Below is a small trained network, with its code and all its weights. Each question gives an input and a class and asks what happens when units are switched off, that is, made to give their printed mean instead of their output.

import numpy as np


def w(rows, s, z=0):
    codes = np.array(rows[::2]) - 128.0
    scale = np.full(codes.shape[1], s)
    scale[-1] = z or s
    return codes * scale


def f(y):
    return y / 2 * (1 + np.tanh(0.7978845608 * (y + 0.044715 * y**3)))


def log_softmax(a):
    a = a - a.max(-1, keepdims=True)
    return a - np.log(np.exp(a).sum(-1, keepdims=True))


def net(x, mask):
    res = np.array(x, float).reshape(1, 6) / 4 @ E
    y = f(res @ A[0][:, :-1].T + A[0][:, -1])
    res = res + np.where(mask, y, B[0][:, -1]) @ B[0][:, :-1]
    return log_softmax(res[-1] @ U[:, :-1].T + U[:, -1])


A, B = {}, {}
E = w([
[129,128,129],'x0',
[62,212,137],'x1',
[61,44,133],'x2',
[129,128,128],'x3',
[153,132,250],'x4',
[127,127,126],'x5',
],0.011)
A[0] = w([
[64,124,107,70],'N1',
[87,127,241,16],'N2',
[164,21,113,143],'N3',
[187,25,80,22],'N4',
[143,60,177,46],'N5',
[52,136,76,105],'N6',
[154,172,90,116],'N7',
[81,128,108,84],'N8',
[192,150,143,126],'N9',
[194,133,3,8],'N10',
[124,121,135,114],'N11',
[104,217,169,2],'N12',
[112,84,157,78],'N13',
[172,221,82,10],'N14',
[223,105,179,110],'N15',
[172,146,144,112],'N16',
],0.015,0.0081)
B[0] = w([
[79,58,123,157],'N1',
[102,244,93,223],'N2',
[177,206,127,255],'N3',
[37,178,114,219],'N4',
[185,78,147,181],'N5',
[38,73,127,202],'N6',
[111,190,173,180],'N7',
[95,78,116,146],'N8',
[148,66,137,200],'N9',
[252,179,147,231],'N10',
[125,128,139,124],'N11',
[232,139,137,191],'N12',
[165,142,120,151],'N13',
[69,207,89,195],'N14',
[116,22,131,249],'N15',
[145,90,138,169],'N16',
],0.031,0.0083)
U = w([
[234,137,154,219],'0',
[45,210,21,143],'1',
[107,1,112,3],'2',
],0.0087,0.0029)

Each question gives the input, the list of numbers given to net, and the class t.
The units are the neurons (one row each of A and B). Each row of codes is followed by its name. A weight is (code - 128) times the scale printed after its matrix; where a second scale follows, it is the last column's (A, B and U).
mask holds one flag per neuron, in row order. A switched-off neuron (its flag False) gives its mean, the last column of its row in B, instead of its output. The means were averaged over made-up inputs and are rounded, as every weight is.
A unit's drop is (log p(t) with every unit on - log p(t) with that unit switched off) / (log p(t) with every unit on - log p(t) with every unit switched off).
unit that matters most: the unit with the biggest drop
top k neurons: the k neurons with the biggest drops, biggest first
drop when u is switched off: that unit's drop, to one decimal
input [4,-8,5,-7,-3,-1], class 1: unit that matters most	N4
input [5,1,1,-3,6,1], class 1: top 4 neurons	N2, N10, N12, N3
input [-8,1,6,7,4,-5], class 1: top 4 neurons	N2, N10, N12, N9
input [8,-4,-2,3,-7,-2], class 0: top 2 neurons	N10, N2
input [1,1,6,4,0,5], class 2: top 3 neurons	N2, N4, N14
input [1,7,-5,-6,1,-4], class 0: top 3 neurons	N12, N4, N2
input [-2,2,7,0,7,5], class 1: top 2 neurons	N2, N10
input [-2,-5,-1,-8,3,5], class 2: top 2 neurons	N15, N10
input [-4,1,1,3,6,-4], class 1: top 3 neurons	N2, N10, N12
input [7,-3,-1,3,-6,-8], class 0: top 3 neurons	N10, N2, N14
input [2,2,1,5,-8,2], class 2: top 2 neurons	N6, N2
input [1,1,5,-7,5,-5], class 1: top 3 neurons	N2, N10, N12
input [-4,6,1,3,-2,-2], class 2: drop when N2 is switched off	0.5
input [-2,-4,-7,2,1,-8], class 2: drop when N15 is switched off	0.2
input [5,-6,2,-1,-3,-6], class 1: drop when N12 is switched off	0.1
input [-7,8,1,7,-7,1], class 2: drop when N8 is switched off	0.3
